Here is a tiny trained network, its code and every weight. The questions are about switching its units off for an input and a class, where a switched-off unit gives its printed mean instead of its output.

import numpy as np


def w(rows, s, z=0):
    codes = np.array(rows[::2]) - 128.0
    scale = np.full(codes.shape[1], s)
    scale[-1] = z or s
    return codes * scale


def f(y):
    return np.maximum(y, 0)


def log_softmax(a):
    a = a - a.max(-1, keepdims=True)
    return a - np.log(np.exp(a).sum(-1, keepdims=True))


def net(x, mask):
    res = np.array(x, float).reshape(1, 4) / 4 @ E
    y = f(res @ A[0][:, :-1].T + A[0][:, -1])
    res = res + np.where(mask, y, B[0][:, -1]) @ B[0][:, :-1]
    return log_softmax(res[-1] @ U[:, :-1].T + U[:, -1])


A, B = {}, {}
E = w([
[4,149,121,123,129,152,128,139,213,129],'x0',
[127,123,112,148,60,137,237,143,125,34],'x1',
[128,128,129,128,128,127,128,128,128,128],'x2',
[128,128,128,128,129,128,128,127,128,128],'x3',
],0.014)
A[0] = w([
[128,131,137,116,162,122,45,119,129,180,228],'n0',
[232,106,133,133,128,106,129,121,43,128,255],'n1',
[128,125,121,138,109,134,170,136,127,99,130],'n2',
[152,120,131,131,129,115,127,124,102,129,188],'n3',
[128,123,113,153,88,138,228,144,127,55,132],'n4',
[117,131,125,128,125,135,134,132,138,123,123],'n5',
[5,150,123,122,127,149,127,136,219,128,130],'n6',
[128,125,119,142,95,135,201,137,127,83,130],'n7',
[22,150,122,123,127,149,127,135,216,128,130],'n8',
[128,129,131,122,140,124,102,125,129,143,160],'n9',
[128,132,139,112,180,122,36,117,129,190,247],'n10',
],0.012,0.0071)
B[0] = w([
[163,134,167,35,158,107,157,116,163,181,222],'n0',
[200,75,159,133,78,41,40,90,112,116,250],'n1',
[110,112,106,189,109,147,86,144,101,111,176],'n2',
[187,108,150,126,96,80,67,109,122,125,166],'n3',
[96,98,78,254,99,158,40,161,67,91,242],'n4',
[120,129,122,131,135,146,125,147,128,132,141],'n5',
[103,155,112,120,189,211,148,234,142,160,244],'n6',
[107,111,101,211,112,150,93,156,90,108,207],'n7',
[103,154,112,120,184,207,147,239,143,156,233],'n8',
[144,132,144,96,141,117,142,124,141,164,158],'n9',
[174,136,190,18,162,105,165,114,175,210,240],'n10',
],0.0098,0.019)
U = w([
[210,101,189,75,117,8,118,1,150,161,218],'0',
[61,180,119,135,129,126,175,33,128,71,23],'1',
[151,74,112,221,20,72,57,76,61,12,198],'2',
[87,172,114,133,129,115,172,71,132,63,3],'3',
[91,183,118,130,129,122,165,71,132,53,33],'4',
[115,210,147,68,206,163,227,160,193,189,107],'5',
[106,165,99,141,117,125,186,69,118,108,11],'6',
[15,145,56,211,138,212,121,194,99,90,93],'7',
],0.0052,0.0028)

Each question gives the input, the list of numbers given to net, and the class t.
The units are the neurons (one row each of A and B). Each row of codes is followed by its name. A weight is (code - 128) times the scale printed after its matrix; where a second scale follows, it is the last column's (A, B and U).
mask holds one flag per neuron, in row order. A switched-off neuron (its flag False) gives its mean, the last column of its row in B, instead of its output. The means were averaged over made-up inputs and are rounded, as every weight is.
A unit's drop is (log p(t) with every unit on - log p(t) with that unit switched off) / (log p(t) with every unit on - log p(t) with every unit switched off).
The circuit of an input: a set's keep is (log p(t) with only the set's units on - log p(t) with every unit switched off) / (log p(t) with every unit on - log p(t) with every unit switched off). Starting from all 11 units, units are removed one at a time, each time the one whose removal leaves the highest keep (on an exact tie, the one counted first), for as long as the keep stays at least 0.8.
units of the circuit, in order: the units of the circuit, biggest drop first
top k neurons: the k neurons with the biggest drops, biggest first
drop when u is switched off: that unit's drop, to one decimal
input [4,-1,-2,-8], class 5: units of the circuit, in order	(n4)
input [-5,0,5,-6], class 0: top 2 neurons	(n4 n7)
input [0,1,4,6], class 2: top 4 neurons	(n6 n10 n8 n0)
input [-1,-4,-2,4], class 0: top 2 neurons	(n6 n8)
input [-2,1,4,-2], class 2: top 2 neurons	(n10 n0)
input [0,7,-5,4], class 2: top 2 neurons	(n6 n8)
input [0,-7,6,-4], class 0: top 2 neurons	(n6 n8)
input [2,0,-1,8], class 5: top 2 neurons	(n4 n7)
input [-6,0,-3,8], class 0: top 2 neurons	(n4 n7)
input [0,-6,1,0], class 0: top 2 neurons	(n6 n8)
input [-6,1,-6,-3], class 2: top 2 neurons	(n10 n0)
input [-1,-3,-4,6], class 0: drop when n6 is switched off	0.1
input [-4,-2,6,4], class 0: drop when n4 is switched off	0.0
input [0,1,-5,-4], class 2: drop when n10 is switched off	0.5
